A new row, then what is left of it after taking away its nearest point in the smallest flat space through zero that holds the last named rows above it.
(in the rows, 128 means zero)
Nibes, 4 rows:
[[ 98 118 100 156  77 111 161 180 128 139 151  97 152  86 123 128 161 171
  108 123 186]
 [118 123 119 152  83 129 161 164 119 150 141 121 147 111 129 132 154 160
  121 118 158]
 [138 134  96 140 110 105 154 142 139 148 145  56 180  25 138 142 155 155
  131 107 177]
 [106 132  99 155 122 103 143 165 145 132 139  71 152  61 139 147 153 157
  124 120 176]]
New rows:
[112 156 154 145 151 101  70  98 102 166 139 100  79 158 175 146 108  79
 107 128 129] -> [117 146 145 142 108 101  92 105  90 179 155  98 100 142 163 131 120  95
  96 122 149]
[116  92 158 155 100 161 170 127 162 162 186  90 109  88 151 129 125 137
  94  79 177] -> [118  94 170 140 131 165 145 105 166 144 174 109  86 121 149 124 104 113
  97  90 150]

lil:
[[131 128 135 132 106  61  94 116  71 145 139 146 140  87 142 124 130 126
  103 139 145]
 [123 138 175 128 179 132  81 112 111 137 132 138 121  55  74 150 172 108
   94 122 113]
 [149 110 184  70 161  73  89 120  65 152 122 140 100  73 106 169 170 124
  119 135 113]
 [151 113 189  46 180 105 105 120  87 148 124 128  79 100  92 171 195 124
  124 127 108]
 [144  98 167 104 146  99 112 138  98 129 106 141 129  95 118 184 113 141
  156 117  95]]
New rows:
[133 108 138 106 155 143  88 102 158 136 102 111 111 139 150 169 129 105
 115 132 139] -> [128 113 127 123 134 132  87  98 153 132 113 116 127 145 160 161 119 111
 109 123 149]
[160 108 171 150 148  89 116 146 148 152 118  61 100  84 102 131 123 138
  71  70 108] -> [160 109 146 151 126  91 138 151 159 150 119  54  99 118 126 111 110 142
  79  79 120]
[156 150 111 123 117  98 121  97 109 139 126 130 108 145 156 156 122 163
 187 105 112] -> [145 166 106 145 135 125 112  93 129 143 126 125 105 122 140 135 133 141
 166 122 117]

gif:
[[ 49 158 144 136  86 136 163 173  59 126 181 109 185 134 144 110 114 181
  100 101 186]
 [ 79 166 113 140 103 145 170 176  98 140 173 143 179 115 128 117 131 181
  106  62 182]
 [ 87 150 184 117  83 104 146 156  58 119 151 118 106 140 157  80 107 179
   98 129 156]
 [ 85 164 138 143  73 129 145 176  94 131 180 149 155 125 132  96 118 189
   95  87 203]
 [ 92 143 139 128 115 130 162 158  92 137 145 127 138 123 138 108 127 161
  118  97 144]]
New rows:
[181 133 141 155 105 122  97 107 180 136 137 194  75 144 122 104 147 136
 127  86 140] -> [125 126 145 146 124 135 124 103 129 128 142 135 128 157 138 128 141 125
 134 104 119]
[155 168 138  91  96 148  83 197 166 120 142 160 168 138 129 156  78 153
 135 125 136] -> [140 142 152  86 117 149 105 199 150 133 120 139 151 137 137 148  82 139
 156 133  98]
[123 155 181 117 143  88 159 151 108 169 122 122 102 108 168  83 123 111
 139 159  76] -> [133 168 142 133 135 105 132 144 143 160 146 135 151 108 148 114 125 104
 132 155 114]

Bog:
[[148 128 133 136 143 174 111 152  93 103 104 121 100 115 180 108 117 147
   94  72 118]
 [123 119  95 126 143 117 107 125 118 127 102 172 147 125 136 158 104 122
  104 151 114]
 [148 159 172  99 106 124 162  95 119 108 111 153 132 132 153 103 147 150
  155  85  81]
 [163 130 151 172 111 117 143 101 144  96 123 110  95 168 124 138 124 154
  177  84  78]
 [103 113 132 129 161 117 159 166 146 143 173 108 141  83  64  89  98  54
  156 182 164]]
New rows:
[152 114 150 184 162 139 119 184 119 123 134  83  87 139  74 129  87 147
 154 137 156] -> [142 141 156 125 141 126 124 152 106 136 111 136 126 136 101 133 116 165
 137 144 143]
[141 142 136  78 125 125 113 122  93 166 148 139 132 139 110 118 151 175
 127 117 109] -> [145 126 124 106 145 125 109 138  96 157 151 131 121 135  95 121 122 156
 133 124 106]

baza:
[[118 147  51  94 136  95 145 133 155 175 147 116 101 142 149 136 119 157
  109 117 238]
 [115 132  99  81 140  83 169 147 156 146 165 148  92 132 125 128 130 131
  107  97 215]
 [132 110  55 143 151 125 109 126 120 162 134  51  78 185 176 166 105 149
   70 110 191]]
New rows:
[151 159 121 151 124 116 144 125 130 167 161 107  55 138 152 132  95 105
  57 152 164] -> [152 172 149 154 109 128 141 119 130 155 147 135  89 111 135 115 103 101
  91 172 125]
[137 129 121 127 132 105 123 147 115 120 108  63 188  90 150 122 118 169
 195 159 104] -> [133 109 134 112 147  84 146 163 118 108 134  68 154 103 145 129 120 153
 167 128 121]

Vekof (2 x 21):
[[109 133 127 142 130 155 146 110 158  95 126 119 129 154 126 170 116 111
  121 112 137]
 [128 141 138  88 100 115 115 137 110 141 123 103 104 150 153 119 133 134
  115 168 152]]
New rows:
[136 140 137  84 105  90 129 133 114 138 122 107  97 138 140  93 119 127
 113 167 149] -> [131 130 128 122 130 108 145 121 137 119 126 127 118 125 118 111 112 118
 123 128 130]
[102  68  94 182 182 164 133 110 141  98 142 164 154  83  85 132 118 118
 125  93  84] -> [101  88 109 123 140 147 115 122 116 115 134 126 118 118 122 122 125 126
 105 152 120]
[156 147 107 140 136  82 128 125 114 135 166 121 126 135 117  92 117 117
 113 188 179] -> [149 144 103 161 148  96 139 115 131 118 167 128 136 135 106 110 111 109
 116 167 172]

niru:
[[181 183 170 125 116  88 161 146  82 160 115 134 169  78  97 106  84  91
   50 110 160]
 [129 106  93 115 107 170 118 122 154 119 109 179 154 140 138 162 136 100
  124 136 133]
 [125 131 105 130 135 145 144 144 155 148 131 163 145 134 137 127 110  87
  111 141 158]
 [146 127  97 124 106 158 132 130 134 154 102 170 149  96 131 144 109  84
  100 128 159]
 [145 102  78 146 137 150 119 161 112 132 132 137 113 127 135 167 149 100
   81 135 159]]
New rows:
[100  82  85 156 151 180 116 146 170 147 132 137 112 118 149 142 166 121
 160 126 109] -> [127 119 139 145 143 140 132 146 140 142 129 130 144 109 124 124 150 123
 129 112 101]
[129 150  89 125 190 116 159 162  97  93 142  83 133 129 104 178 153 133
  71 100 104] -> [107 157  90 110 169 137 163 127 136 114 119 107 144 108 114 155 123 130
 122 100  99]

fama:
[[153  99 179 148 105 134  76  86 121 104 120 154 119  82 136  48  68 121
  182 118 105]
 [149 104 190 117 149 100  79 129 103 120 141 150 114 106 133  39  92 107
  178 131 134]
 [139 117 168 109 159  97 101 147 105 130 145 139 118 126 130  74 118 110
  155 135 143]]
New rows:
[111 165 135 169  92 130 143  90 127 142 140 142 178 113 162 119  90 137
 164 122 128] -> [100 167 135 146 116 116 154 117 127 156 147 135 176 129 156 119 108 131
 153 132 153]
[113 155 116 126 148  98 223 124 174 138  79 100 135 155 127 149 159 108
  90  89 124] -> [137 146 149 138 148  87 188 110 151 124  88 117 130 137 137 106 132 100
 124  82 106]
[179 116 106 135 123 148 126 100 150  57 161 128  76 148 136 129 108 140
 122 146  95] -> [165 112 108 113 140 140 135 120 158  69 162 122  73 157 128 121 118 135
 114 156 121]

rit, 5 rows:
[[ 40 127 107 136 126 119  90 104 143 106 129  83 140  75 136 133  42 121
  103  84 201]
 [109 112 150 147 144 106 107 184 140 121 172 148  95 142 133 106 137 141
  132 132 123]
 [138  99  99  99 137 106  91 119 126 117 114 137 161 101  98 106  98 153
  184  83  94]
 [116 147 135 139 139 134  96 122 144 129  73 137 134 160 124  98  72 106
  104 107 108]
 [170 116 126 122 152  99  74  69 156 149  49 134 168 103 144 102  98  92
  161 153  73]]
New rows:
[143 138 134 134 157 124 123 135 156 149 136 130 146 115 123 116 104 172
 110 121  59] -> [132 145 132 136 147 133 142 127 151 148 148 114 143 105 130 136 112 170
  95 128  88]
[118 125 126 125 136 107  95 158 145 121 137 180 114 167 160 130 138 150
 184 129 104] -> [109 143 114 121 120 128 118 123 137 123 121 154 127 155 164 156 129 138
 161 128 136]
[ 60 169 130 146 105 119 114  93 119 103  92 109 131 129 107 103  64 142
 106 109 160] -> [110 151 141 140 109 106 132 107 113 115 119 129 122 129 112 108 131 153
 140 149 128]

Bizoz, 5 rows:
[[115  72 116 109 125 154 103 142 130 124 132 151 131 118 161 123 137 108
  103  89 144]
 [106  80  77  98 143  96 126 155 141 115 182 165 103 148 156 101 150  82
   91 110 180]
 [ 94  42 110  88 145 121 151 141 104  92 132 174 121 166 140  73 185  75
   68 153 118]
 [122 127  94 142 144 104 110 147 147 118 164 155 106 147 150 133 134 102
  113 113 177]
 [134 109 122 140 142 118 135 149 117 103 146 145 113 158 132 109 144  87
  101 141 131]]
New rows:
[149 154 113 147 121 140 151 126  90 112 111 142 121 139 109  79 128  87
  96 129 115] -> [132 161 100 133 115 140 135 112 109 131 107 144 127 118 119  96 121 115
 111 108 135]
[115 114 107 113 117 101 157 136 134 132 126 154  99 177 126 113 146 132
 105 110 173] -> [136 126 136 128 105 129 151 134 125 138 106 132 111 161 119 125 127 144
 119 103 148]
